Below is a small trained network, with its code and all its weights. Each question gives an input and a class and asks what happens when units are switched off, that is, made to give their printed mean instead of their output.

import numpy as np


def w(rows, s, z=0):
    codes = np.array(rows[::2]) - 128.0
    scale = np.full(codes.shape[1], s)
    scale[-1] = z or s
    return codes * scale


def f(y):
    return y / 2 * (1 + np.tanh(0.7978845608 * (y + 0.044715 * y**3)))


def log_softmax(a):
    a = a - a.max(-1, keepdims=True)
    return a - np.log(np.exp(a).sum(-1, keepdims=True))


def net(x, mask):
    res = np.array(x, float).reshape(1, 6) / 4 @ E
    y = f(res @ A[0][:, :-1].T + A[0][:, -1])
    res = res + np.where(mask, y, B[0][:, -1]) @ B[0][:, :-1]
    return log_softmax(res[-1] @ U[:, :-1].T + U[:, -1])


A, B = {}, {}
E = w([
[145,154,225,191,54,117,132],'x0',
[105,103,143,138,144,119,116],'x1',
[135,29,112,116,85,254,108],'x2',
[244,2,159,72,137,82,87],'x3',
[155,89,68,217,120,102,44],'x4',
[128,130,147,141,159,141,112],'x5',
],0.0084)
A[0] = w([
[62,125,145,184,67,125,178,156],'neuron 0',
[96,98,142,103,74,182,74,43],'neuron 1',
[255,103,136,67,133,98,167,154],'neuron 2',
[152,161,88,219,156,81,52,189],'neuron 3',
[112,125,229,169,87,115,139,123],'neuron 4',
[104,114,126,169,193,2,134,126],'neuron 5',
[63,151,129,162,115,154,121,68],'neuron 6',
[100,158,78,172,84,124,176,76],'neuron 7',
[189,179,161,178,56,146,113,102],'neuron 8',
[125,193,158,37,100,159,200,204],'neuron 9',
[166,177,138,109,129,46,170,126],'neuron 10',
[105,141,188,52,128,142,161,80],'neuron 11',
[117,124,92,65,228,173,150,178],'neuron 12',
[132,136,145,138,159,145,108,254],'neuron 13',
[155,104,83,168,62,182,92,226],'neuron 14',
[95,94,68,97,191,116,131,51],'neuron 15',
[134,135,104,217,180,132,110,155],'neuron 16',
[114,139,81,104,164,142,139,100],'neuron 17',
[109,81,82,92,104,212,148,122],'neuron 18',
[88,107,49,187,88,87,133,154],'neuron 19',
[170,79,144,80,125,98,107,122],'neuron 20',
[103,137,18,38,218,136,132,66],'neuron 21',
[101,188,82,136,113,154,132,119],'neuron 22',
[70,131,105,173,161,150,182,93],'neuron 23',
[145,164,82,151,55,90,33,170],'neuron 24',
[177,195,135,116,165,82,114,70],'neuron 25',
[145,146,234,129,36,150,118,205],'neuron 26',
[64,144,70,167,151,161,171,55],'neuron 27',
[60,132,227,52,175,113,177,134],'neuron 28',
[122,59,168,122,78,207,106,164],'neuron 29',
[91,178,103,153,120,211,144,73],'neuron 30',
[102,115,193,153,90,118,148,44],'neuron 31',
],0.0089,0.0043)
B[0] = w([
[192,137,112,159,170,88,104,182],'neuron 0',
[81,140,181,171,105,139,98,159],'neuron 1',
[158,157,151,186,198,32,178,244],'neuron 2',
[120,85,102,65,146,219,156,214],'neuron 3',
[195,139,6,126,87,87,25,182],'neuron 4',
[25,167,169,162,63,204,176,199],'neuron 5',
[190,97,185,176,137,61,127,159],'neuron 6',
[123,91,167,154,149,111,124,159],'neuron 7',
[201,93,83,127,111,101,62,163],'neuron 8',
[128,91,111,74,145,189,189,254],'neuron 9',
[59,164,159,135,74,190,148,189],'neuron 10',
[94,9,124,73,101,153,135,187],'neuron 11',
[111,155,32,90,121,120,84,218],'neuron 12',
[141,157,73,113,166,145,182,175],'neuron 13',
[66,159,128,108,141,191,189,218],'neuron 14',
[166,133,143,135,15,84,1,165],'neuron 15',
[139,78,78,142,110,141,164,172],'neuron 16',
[154,61,103,159,113,94,87,151],'neuron 17',
[76,193,156,197,141,161,97,210],'neuron 18',
[158,99,120,90,176,195,148,176],'neuron 19',
[136,135,222,204,192,42,187,203],'neuron 20',
[160,170,80,145,43,56,34,218],'neuron 21',
[152,77,164,157,178,53,144,175],'neuron 22',
[131,76,163,162,165,49,106,166],'neuron 23',
[153,87,119,61,135,175,200,183],'neuron 24',
[56,158,175,140,51,137,119,159],'neuron 25',
[155,185,20,84,108,86,102,224],'neuron 26',
[177,102,216,162,132,67,138,176],'neuron 27',
[163,59,98,78,106,210,174,227],'neuron 28',
[57,205,156,151,112,139,146,230],'neuron 29',
[153,126,196,188,180,95,113,185],'neuron 30',
[159,100,118,54,80,99,86,142],'neuron 31',
],0.0064,0.0082)
U = w([
[183,152,19,147,22,97,1,113],'0',
[163,103,217,200,208,55,162,91],'1',
[103,184,63,136,157,156,165,254],'2',
[8,244,162,180,46,198,145,86],'3',
[134,8,64,95,126,214,183,69],'4',
],0.0074,0.0086)

Each question gives the input, the list of numbers given to net, and the class t.
The units are the neurons (one row each of A and B). Each row of codes is followed by its name. A weight is (code - 128) times the scale printed after its matrix; where a second scale follows, it is the last column's (A, B and U).
mask holds one flag per neuron, in row order. A switched-off neuron (its flag False) gives its mean, the last column of its row in B, instead of its output. The means were averaged over made-up inputs and are rounded, as every weight is.
A unit's drop is (log p(t) with every unit on - log p(t) with that unit switched off) / (log p(t) with every unit on - log p(t) with every unit switched off).
The circuit of an input: a set's keep is (log p(t) with only the set's units on - log p(t) with every unit switched off) / (log p(t) with every unit on - log p(t) with every unit switched off). Starting from the 12 units with the biggest drops (on a tie, the unit counted first), units are removed one at a time, each time the one whose removal leaves the highest keep (on an exact tie, the one counted first), for as long as the keep stays at least 0.8.
circuit, biggest first: the units of the circuit, biggest drop first
most important unit: the unit with the biggest drop
top k neurons: the k neurons with the biggest drops, biggest first
drop of u: that unit's drop, to one decimal
input [5,-4,-2,-7,8,-7], class 4: circuit, biggest first => [neuron 3; neuron 24; neuron 19]
input [-5,3,-7,1,-1,8], class 3: circuit, biggest first => [neuron 5; neuron 25]
input [4,4,6,6,-6,6], class 1: most important unit => neuron 20
input [-3,5,-7,6,-6,-1], class 3: circuit, biggest first => [neuron 5; neuron 10]
input [-2,1,3,-2,5,4], class 4: top 2 neurons => [neuron 2; neuron 3]
input [4,-2,8,2,6,0], class 3: circuit, biggest first => [neuron 29; neuron 14]
input [2,1,2,-4,-4,3], class 1: circuit, biggest first => [neuron 30; neuron 6; neuron 5]
input [7,7,-4,0,-8,5], class 4: circuit, biggest first => [neuron 28; neuron 11]
input [4,-5,-8,5,7,8], class 3: top 3 neurons => [neuron 5; neuron 25; neuron 10]
input [8,-7,7,3,-7,7], class 0: top 2 neurons => [neuron 26; neuron 4]
input [-6,1,-6,6,1,3], class 0: top 4 neurons => [neuron 21; neuron 15; neuron 14; neuron 12]
input [-8,-2,2,-8,5,-1], class 0: top 2 neurons => [neuron 21; neuron 15]
input [5,-4,-1,-1,-7,-5], class 4: top 4 neurons => [neuron 9; neuron 28; neuron 11; neuron 21]
input [4,2,7,-1,0,-6], class 3: circuit, biggest first => [neuron 29]
input [3,3,8,2,8,1], class 3: circuit, biggest first => [neuron 29; neuron 14]
input [0,2,-7,-1,8,3], class 4: top 2 neurons => [neuron 3; neuron 24]
input [6,8,3,8,-6,-8], class 1: top 3 neurons => [neuron 20; neuron 2; neuron 12]
input [-4,-4,-8,-3,-2,8], class 3: circuit, biggest first => [neuron 5; neuron 25]
input [-3,6,-8,0,-6,1], class 3: top 3 neurons => [neuron 5; neuron 10; neuron 25]
input [-1,1,-1,6,8,6], class 4: circuit, biggest first => [neuron 3]
input [-8,4,-8,3,0,2], class 0: top 2 neurons => [neuron 21; neuron 15]
input [1,-7,-8,6,-3,8], class 3: top 3 neurons => [neuron 10; neuron 5; neuron 25]
input [-6,2,2,5,4,4], class 0: top 2 neurons => [neuron 15; neuron 21]
input [8,-4,8,-3,2,-7], class 0: top 2 neurons => [neuron 8; neuron 26]
input [6,8,5,8,6,0], class 1: top 2 neurons => [neuron 20; neuron 2]
input [6,7,4,-3,-8,0], class 4: drop of neuron 9 => 0.4
input [-4,3,-2,4,6,2], class 4: drop of neuron 3 => 0.5
input [-3,-4,7,-2,3,6], class 3: drop of neuron 18 => 0.1
input [7,6,-4,-2,4,-3], class 0: circuit, biggest first => [neuron 4]
